Below are the code and all the weights of a small trained network. Each question names an input and a target symbol and asks about switching units off, where a switched-off unit gives its printed mean instead of its output.

import numpy as np


def w(rows, s, z=0):
    codes = np.array(rows[::2]) - 128.0
    scale = np.full(codes.shape[1], s)
    scale[-1] = z or s
    return codes * scale


def norm(h):
    return h / np.sqrt((h * h).mean(-1, keepdims=True) + 1e-5)


def f(y):
    return y / 2 * (1 + np.tanh(0.7978845608 * (y + 0.044715 * y**3)))


def softmax(a):
    e = np.exp(a - a.max(-1, keepdims=True))
    return e / e.sum(-1, keepdims=True)


def log_softmax(a):
    a = a - a.max(-1, keepdims=True)
    return a - np.log(np.exp(a).sum(-1, keepdims=True))


def net(x, mask):
    ids = ['ΓΛαβεζημτφψ'.index(c) for c in x.split()]
    T = len(ids)
    res = E[ids] + P[:T]
    u = 0
    for l in range(3):
        q, k, v = (norm(res) @ M[l].T for M in (Q, K, V))
        z = softmax(np.where(np.tri(T) > 0, q @ k.T / 2**0.5, -1e9)) @ v
        res = res + np.where(mask[u], z, O[l][:, -1]) @ O[l][:, :-1]
        u += 1
        y = f(norm(res) @ A[l][:, :-1].T + A[l][:, -1])
        res = res + np.where(mask[u : u + 4], y, B[l][:, -1]) @ B[l][:, :-1]
        u += 4
    return log_softmax(norm(res)[-1] @ U[:, :-1].T + U[:, -1])


Q, K, V, O, A, B = {}, {}, {}, {}, {}, {}
E = w([
[137,181,223,177],'Γ',
[96,80,15,75],'Λ',
[112,157,120,118],'α',
[97,184,102,39],'β',
[46,157,90,180],'ε',
[23,93,177,140],'ζ',
[168,161,153,69],'η',
[8,105,176,138],'μ',
[131,166,106,190],'τ',
[190,228,103,41],'φ',
[76,179,60,235],'ψ',
],0.015)
P = w([
[12,91,39,199],'0',
[3,81,82,175],'1',
[15,70,84,173],'2',
[31,83,97,153],'3',
[59,64,63,125],'4',
[61,45,42,118],'5',
[65,39,17,122],'6',
],0.0032)
Q[0] = w([
[147,138,132,243],'L0H1',
[221,82,127,6],'L0H1',
],0.027)
K[0] = w([
[198,132,154,172],'L0H1',
[130,154,1,34],'L0H1',
],0.022)
V[0] = w([
[46,224,195,236],'L0H1',
[254,114,180,23],'L0H1',
],0.0048)
O[0] = w([
[106,2,119,30,217],'L0H1',
[129,224,123,141,1],'L0H1',
],0.0068,0.0069)
A[0] = w([
[163,234,178,128,9],'L0N1',
[145,150,132,92,51],'L0N2',
[216,136,76,109,58],'L0N3',
[169,162,250,132,168],'L0N4',
],0.013,0.0015)
B[0] = w([
[119,55,26,171,250],'L0N1',
[192,158,252,115,92],'L0N2',
[63,95,100,155,138],'L0N3',
[58,191,43,152,178],'L0N4',
],0.011,0.0013)
Q[1] = w([
[253,71,177,80],'L1H1',
[20,146,85,3],'L1H1',
],0.012)
K[1] = w([
[209,69,163,191],'L1H1',
[154,187,166,5],'L1H1',
],0.014)
V[1] = w([
[36,237,120,2],'L1H1',
[206,92,116,39],'L1H1',
],0.014)
O[1] = w([
[109,237,34,2,254],'L1H1',
[210,8,83,150,134],'L1H1',
],0.0086,0.011)
A[1] = w([
[84,102,88,186,85],'L1N1',
[241,119,199,177,170],'L1N2',
[77,170,117,185,2],'L1N3',
[136,160,121,248,39],'L1N4',
],0.015,0.0015)
B[1] = w([
[47,143,113,236,255],'L1N1',
[92,223,144,92,148],'L1N2',
[124,7,89,168,151],'L1N3',
[147,117,87,255,150],'L1N4',
],0.0097,0.0054)
Q[2] = w([
[184,191,249,85],'L2H1',
[189,127,205,173],'L2H1',
],0.017)
K[2] = w([
[8,131,141,223],'L2H1',
[148,93,176,226],'L2H1',
],0.015)
V[2] = w([
[163,6,77,80],'L2H1',
[108,205,139,116],'L2H1',
],0.018)
O[2] = w([
[214,2,152,149,253],'L2H1',
[66,193,132,169,106],'L2H1',
],0.016,0.0075)
A[2] = w([
[183,36,150,213,205],'L2N1',
[247,177,151,228,1],'L2N2',
[64,152,233,57,167],'L2N3',
[131,185,71,234,101],'L2N4',
],0.014,0.0022)
B[2] = w([
[155,248,188,73,250],'L2N1',
[39,76,26,1,134],'L2N2',
[210,187,139,11,146],'L2N3',
[249,154,211,34,169],'L2N4',
],0.0092,0.011)
U = w([
[87,195,108,80,173],'Γ',
[107,72,24,114,125],'Λ',
[185,40,134,100,205],'α',
[134,146,97,98,101],'β',
[20,69,134,176,117],'ε',
[82,79,195,68,46],'ζ',
[163,143,74,204,111],'η',
[71,74,179,56,60],'μ',
[161,168,221,133,147],'τ',
[249,171,98,127,1],'φ',
[109,118,145,227,104],'ψ',
],0.018,0.0065)

Each question gives the input, a string of symbols that net reads in full, and the target symbol t.
The units are the heads (2 rows each of Q, K, V and O) and the neurons (one row each of A and B). Each row of codes is followed by its name. A weight is (code - 128) times the scale printed after its matrix; where a second scale follows, it is the last column's (O, A, B and U).
mask holds one flag per unit, layer by layer, with each layer's heads first. A switched-off unit (its flag False) gives its mean, the last column of its rows in O or B, instead of its output. The means were averaged over made-up inputs and are rounded, as every weight is.
A unit's drop is (log p(t) with every unit on - log p(t) with that unit switched off) / (log p(t) with every unit on - log p(t) with every unit switched off).
The circuit of an input: a set's keep is (log p(t) with only the set's units on - log p(t) with every unit switched off) / (log p(t) with every unit on - log p(t) with every unit switched off). Starting from the 12 units with the biggest drops (on a tie, the unit counted first), units are removed one at a time, each time the one whose removal leaves the highest keep (on an exact tie, the one counted first), for as long as the keep stays at least 0.8.
units of the circuit, in order: the units of the circuit, biggest drop first
unit that matters most: the unit with the biggest drop
k most important neurons: the k neurons with the biggest drops, biggest first
k most important neurons of layer l: the k neurons of layer l with the biggest drops, biggest first
input τ ε τ μ β τ μ, target Λ: most important neuron of layer 1 => (L1N1)
input β τ τ, target Λ: 3 most important neurons => (L0N2; L2N1; L0N4)
input τ η ε ε, target ε: units of the circuit, in order => (L0H1; L0N1; L1H1; L1N1)
input τ ζ φ ψ, target ψ: units of the circuit, in order => (L1H1; L0H1; L0N1)
input Γ τ μ Λ, target Γ: units of the circuit, in order => (L0H1; L2H1)
input τ β ε α, target Γ: 2 most important neurons => (L1N3; L0N1)
input α τ ζ τ ζ, target α: units of the circuit, in order => (L2H1; L1H1; L0H1)
input τ β τ, target Λ: units of the circuit, in order => (L1H1; L2N1)
input τ α η τ ψ φ Λ, target α: units of the circuit, in order => (L1H1; L2H1)
input ε Λ τ ε α φ, target α: 2 most important neurons => (L0N1; L0N3)
input μ α τ ε ψ, target α: units of the circuit, in order => (L1H1; L0H1)
input Λ ε τ τ β ψ η, target Γ: 2 most important neurons => (L0N4; L1N3)
input ε Λ τ μ η, target η: 2 most important neurons of layer 0 => (L0N1; L0N4)
input μ Λ Λ τ, target τ: unit that matters most => L0H1
input Λ τ α φ α Λ, target α: units of the circuit, in order => (L0N1; L2H1; L1H1; L0H1)
input ε τ τ α τ, target α: units of the circuit, in order => (L2H1; L0H1)
input Λ Λ τ φ, target φ: 4 most important neurons => (L0N1; L2N4; L0N2; L0N3)
input τ μ τ ε Λ φ, target φ: 3 most important neurons => (L0N1; L2N4; L0N2)
input φ τ τ τ τ, target τ: 3 most important neurons => (L0N1; L2N1; L1N2)
input β ψ φ Λ Λ φ η, target Γ: units of the circuit, in order => (L2H1)
input ζ β τ μ τ α ε, target Γ: 2 most important neurons => (L1N3; L0N1)
